Here is a tiny trained network, its code and every weight. The questions are about switching its units off for an input and a class, where a switched-off unit gives its printed mean instead of its output.

import numpy as np


def w(rows, s, z=0):
    codes = np.array(rows[::2]) - 128.0
    scale = np.full(codes.shape[1], s)
    scale[-1] = z or s
    return codes * scale


def norm(h):
    return h / np.sqrt((h * h).mean(-1, keepdims=True) + 1e-5)


def f(y):
    return y / 2 * (1 + np.tanh(0.7978845608 * (y + 0.044715 * y**3)))


def log_softmax(a):
    a = a - a.max(-1, keepdims=True)
    return a - np.log(np.exp(a).sum(-1, keepdims=True))


def net(x, mask):
    res = np.array(x, float).reshape(1, 4) / 4 @ E
    u = 0
    for l in range(2):
        y = f(norm(res) @ A[l][:, :-1].T + A[l][:, -1])
        res = res + np.where(mask[u : u + 5], y, B[l][:, -1]) @ B[l][:, :-1]
        u += 5
    return log_softmax(norm(res)[-1] @ U[:, :-1].T + U[:, -1])


A, B = {}, {}
E = w([
[68,175,116,197,137,79,111,174,62,92,116,1],'x0',
[120,140,168,48,100,170,115,140,168,75,70,144],'x1',
[69,49,97,128,182,202,186,126,98,109,125,200],'x2',
[149,87,217,38,160,215,166,197,119,180,151,58],'x3',
],0.0091)
A[0] = w([
[36,150,149,155,138,119,157,95,81,122,101,48,72],'L0N1',
[181,129,122,132,28,68,58,196,201,177,165,110,147],'L0N2',
[131,93,143,51,155,106,176,202,151,180,159,95,1],'L0N3',
[112,112,136,109,109,112,160,205,94,30,2,108,82],'L0N4',
[111,142,166,155,117,45,86,117,170,105,96,208,96],'L0N5',
],0.0074,0.0014)
B[0] = w([
[151,188,118,51,99,139,30,139,103,140,123,173,246],'L0N1',
[79,49,154,122,98,147,149,83,104,86,58,157,255],'L0N2',
[161,154,109,102,229,81,195,174,231,111,187,151,234],'L0N3',
[171,100,63,151,85,151,69,27,205,149,169,1,235],'L0N4',
[119,176,161,58,207,125,205,125,163,146,138,114,227],'L0N5',
],0.0082,0.0046)
A[1] = w([
[112,98,187,116,61,56,195,89,76,121,85,60,49],'L1N1',
[150,69,115,49,140,198,117,39,137,198,125,230,139],'L1N2',
[126,114,55,172,160,102,127,189,56,123,209,203,8],'L1N3',
[92,209,48,132,148,104,93,52,149,104,162,148,109],'L1N4',
[116,255,71,163,88,122,192,82,170,144,153,186,117],'L1N5',
],0.0075,0.0011)
B[1] = w([
[132,75,93,82,82,119,138,142,150,109,171,162,154],'L1N1',
[116,134,66,190,121,74,83,99,51,130,123,89,255],'L1N2',
[112,81,189,181,112,115,172,132,151,84,179,55,168],'L1N3',
[72,147,61,138,166,138,156,176,159,144,152,78,206],'L1N4',
[184,121,246,100,202,141,156,156,175,157,84,104,180],'L1N5',
],0.012,0.0093)
U = w([
[214,227,153,29,245,131,214,253,175,124,149,160,171],'0',
[190,187,79,59,114,71,92,122,15,207,144,80,153],'1',
[90,33,132,66,25,106,202,136,58,34,136,117,254],'2',
[205,113,166,105,150,136,127,92,140,18,198,89,36],'3',
],0.0049,0.00089)

Each question gives the input, the list of numbers given to net, and the class t.
The units are the neurons (one row each of A and B). Each row of codes is followed by its name. A weight is (code - 128) times the scale printed after its matrix; where a second scale follows, it is the last column's (A, B and U).
mask holds one flag per neuron, layer by layer. A switched-off neuron (its flag False) gives its mean, the last column of its row in B, instead of its output. The means were averaged over made-up inputs and are rounded, as every weight is.
A unit's drop is (log p(t) with every unit on - log p(t) with that unit switched off) / (log p(t) with every unit on - log p(t) with every unit switched off).
The circuit of an input: a set's keep is (log p(t) with only the set's units on - log p(t) with every unit switched off) / (log p(t) with every unit on - log p(t) with every unit switched off). Starting from all 10 units, units are removed one at a time, each time the one whose removal leaves the highest keep (on an exact tie, the one counted first), for as long as the keep stays at least 0.8.
circuit, biggest first: the units of the circuit, biggest drop first
k most important neurons: the k neurons with the biggest drops, biggest first
k most important neurons of layer l: the k neurons of layer l with the biggest drops, biggest first
drop when u is switched off: that unit's drop, to one decimal
input [-5,2,-3,2], class 1: most important neuron of layer 1	L1N2
input [-3,-6,-8,6], class 2: circuit, biggest first	L0N2; L1N1
input [4,0,-7,0], class 2: 3 most important neurons	L0N2; L1N1; L1N2
input [4,5,-4,-6], class 0: 2 most important neurons	L0N5; L1N2
input [8,8,7,1], class 1: 2 most important neurons	L0N1; L0N4
input [2,-4,-3,5], class 0: 3 most important neurons	L1N2; L0N3; L0N4
input [-7,7,-1,5], class 1: 4 most important neurons	L1N2; L1N5; L0N5; L1N3
input [-5,-6,-8,-4], class 2: 2 most important neurons of layer 0	L0N2; L0N3
input [4,-5,-1,-6], class 0: 3 most important neurons of layer 1	L1N5; L1N2; L1N4
input [-5,6,-8,5], class 2: 2 most important neurons	L0N2; L1N5
input [0,-2,4,-4], class 0: 3 most important neurons of layer 1	L1N5; L1N4; L1N2
input [4,-2,2,-4], class 0: circuit, biggest first	L1N2; L1N5
input [-1,4,-5,-8], class 0: circuit, biggest first	L0N5; L1N5
input [-4,2,0,-6], class 0: circuit, biggest first	L1N5
input [-3,1,6,-8], class 0: 4 most important neurons	L1N5; L0N5; L0N2; L1N4
input [-6,5,-1,-2], class 1: 2 most important neurons	L1N2; L0N3
input [-8,2,8,-6], class 1: 2 most important neurons	L1N2; L0N3
input [-6,-2,-7,0], class 2: 3 most important neurons	L0N2; L1N1; L0N1
input [5,0,-6,1], class 2: 2 most important neurons of layer 1	L1N1; L1N2
input [1,-3,-7,5], class 2: 2 most important neurons of layer 0	L0N2; L0N5
input [-2,-4,0,-8], class 0: most important neuron of layer 1	L1N5
input [6,2,-8,-1], class 2: 2 most important neurons of layer 0	L0N2; L0N3
input [-7,5,6,1], class 1: 2 most important neurons of layer 1	L1N2; L1N3
input [1,4,1,-5], class 0: drop when L1N2 is switched off	0.1
